Below is a small trained network, with its code and all its weights. Each question gives an input and a class and asks what happens when units are switched off, that is, made to give their printed mean instead of their output.

import numpy as np


def w(rows, s, z=0):
    codes = np.array(rows[::2]) - 128.0
    scale = np.full(codes.shape[1], s)
    scale[-1] = z or s
    return codes * scale


def f(y):
    return y / 2 * (1 + np.tanh(0.7978845608 * (y + 0.044715 * y**3)))


def log_softmax(a):
    a = a - a.max(-1, keepdims=True)
    return a - np.log(np.exp(a).sum(-1, keepdims=True))


def net(x, mask):
    res = np.array(x, float).reshape(1, 5) / 4 @ E
    y = f(res @ A[0][:, :-1].T + A[0][:, -1])
    res = res + np.where(mask, y, B[0][:, -1]) @ B[0][:, :-1]
    return log_softmax(res[-1] @ U[:, :-1].T + U[:, -1])


A, B = {}, {}
E = w([
[190,142,132,142,48,159,138],'x0',
[26,175,184,135,83,127,145],'x1',
[37,66,36,143,92,177,234],'x2',
[103,120,31,152,70,254,92],'x3',
[146,120,213,132,154,180,202],'x4',
],0.0081)
A[0] = w([
[41,159,214,127,93,5,36,86],'N0',
[65,142,22,130,56,102,25,155],'N1',
[104,123,110,128,149,121,186,78],'N2',
[129,116,121,123,151,49,116,78],'N3',
[144,111,114,125,210,140,166,196],'N4',
[130,138,87,136,135,138,117,188],'N5',
[158,124,166,129,208,208,120,73],'N6',
[125,115,127,117,119,137,152,61],'N7',
[120,152,199,130,15,137,111,155],'N8',
[55,116,103,128,120,93,245,117],'N9',
[140,125,122,130,111,103,84,2],'N10',
[139,125,126,127,166,36,106,180],'N11',
[157,128,153,118,122,145,147,88],'N12',
[101,141,146,121,100,81,88,44],'N13',
[240,122,192,124,197,12,113,173],'N14',
[190,129,135,124,145,67,136,108],'N15',
[126,132,105,112,118,134,104,60],'N16',
[129,133,113,126,162,30,122,42],'N17',
[127,132,81,126,92,83,121,19],'N18',
[7,136,221,127,184,122,102,123],'N19',
[93,139,170,126,184,142,112,188],'N20',
],0.017,0.0035)
B[0] = w([
[132,135,209,134,197,87,254,218],'N0',
[24,117,3,124,149,131,27,227],'N1',
[72,140,131,131,135,107,146,152],'N2',
[159,121,117,122,99,146,91,162],'N3',
[133,136,100,129,159,123,81,158],'N4',
[92,155,131,126,123,110,87,154],'N5',
[129,124,104,130,41,153,85,159],'N6',
[85,150,151,112,118,114,124,134],'N7',
[229,125,182,128,75,143,149,178],'N8',
[10,125,128,130,124,132,197,204],'N9',
[96,121,108,138,157,131,144,140],'N10',
[174,128,98,141,132,140,75,184],'N11',
[123,131,131,132,84,143,119,140],'N12',
[119,126,150,114,159,110,174,149],'N13',
[244,125,152,122,225,80,129,250],'N14',
[174,130,136,123,173,106,96,172],'N15',
[122,100,98,120,116,133,130,137],'N16',
[151,128,120,120,79,153,71,169],'N17',
[119,142,129,135,120,173,105,147],'N18',
[198,126,120,127,232,78,101,199],'N19',
[165,124,114,116,159,115,114,161],'N20',
],0.023,0.021)
U = w([
[253,122,193,116,185,56,142,217],'0',
[16,114,125,129,150,91,213,65],'1',
[113,94,70,123,84,159,46,171],'2',
[157,139,233,155,19,158,245,8],'3',
],0.0069,0.0014)

Each question gives the input, the list of numbers given to net, and the class t.
The units are the neurons (one row each of A and B). Each row of codes is followed by its name. A weight is (code - 128) times the scale printed after its matrix; where a second scale follows, it is the last column's (A, B and U).
mask holds one flag per neuron, in row order. A switched-off neuron (its flag False) gives its mean, the last column of its row in B, instead of its output. The means were averaged over made-up inputs and are rounded, as every weight is.
A unit's drop is (log p(t) with every unit on - log p(t) with that unit switched off) / (log p(t) with every unit on - log p(t) with every unit switched off).
The circuit of an input: a set's keep is (log p(t) with only the set's units on - log p(t) with every unit switched off) / (log p(t) with every unit on - log p(t) with every unit switched off). Starting from the 12 units with the biggest drops (on a tie, the unit counted first), units are removed one at a time, each time the one whose removal leaves the highest keep (on an exact tie, the one counted first), for as long as the keep stays at least 0.8.
units of the circuit, in order: the units of the circuit, biggest drop first
unit that matters most: the unit with the biggest drop
k most important neurons: the k neurons with the biggest drops, biggest first
drop when u is switched off: that unit's drop, to one decimal
input [6,-1,4,-2,4], class 1: units of the circuit, in order => (N14)
input [4,8,3,-6,-1], class 3: units of the circuit, in order => (N14; N1)
input [-1,-3,8,2,-8], class 2: 2 most important neurons => (N1; N0)
input [8,4,-8,4,3], class 3: 2 most important neurons => (N19; N14)
input [-8,5,1,-3,-8], class 1: 2 most important neurons => (N14; N0)
input [-2,4,-6,6,-3], class 1: 3 most important neurons => (N14; N0; N1)
input [-3,-3,6,7,-1], class 2: 2 most important neurons => (N0; N1)
input [-6,1,3,-1,4], class 1: 2 most important neurons => (N14; N9)
input [-6,2,3,0,6], class 1: 2 most important neurons => (N14; N9)
input [4,1,-1,1,8], class 3: drop when N11 is switched off => 0.0
input [5,3,4,5,6], class 3: drop when N1 is switched off => 0.2
input [3,1,6,6,7], class 1: drop when N9 is switched off => 0.2
input [-4,5,0,3,-3], class 1: drop when N14 is switched off => 0.1
input [8,4,3,-2,-2], class 3: unit that matters most => N8
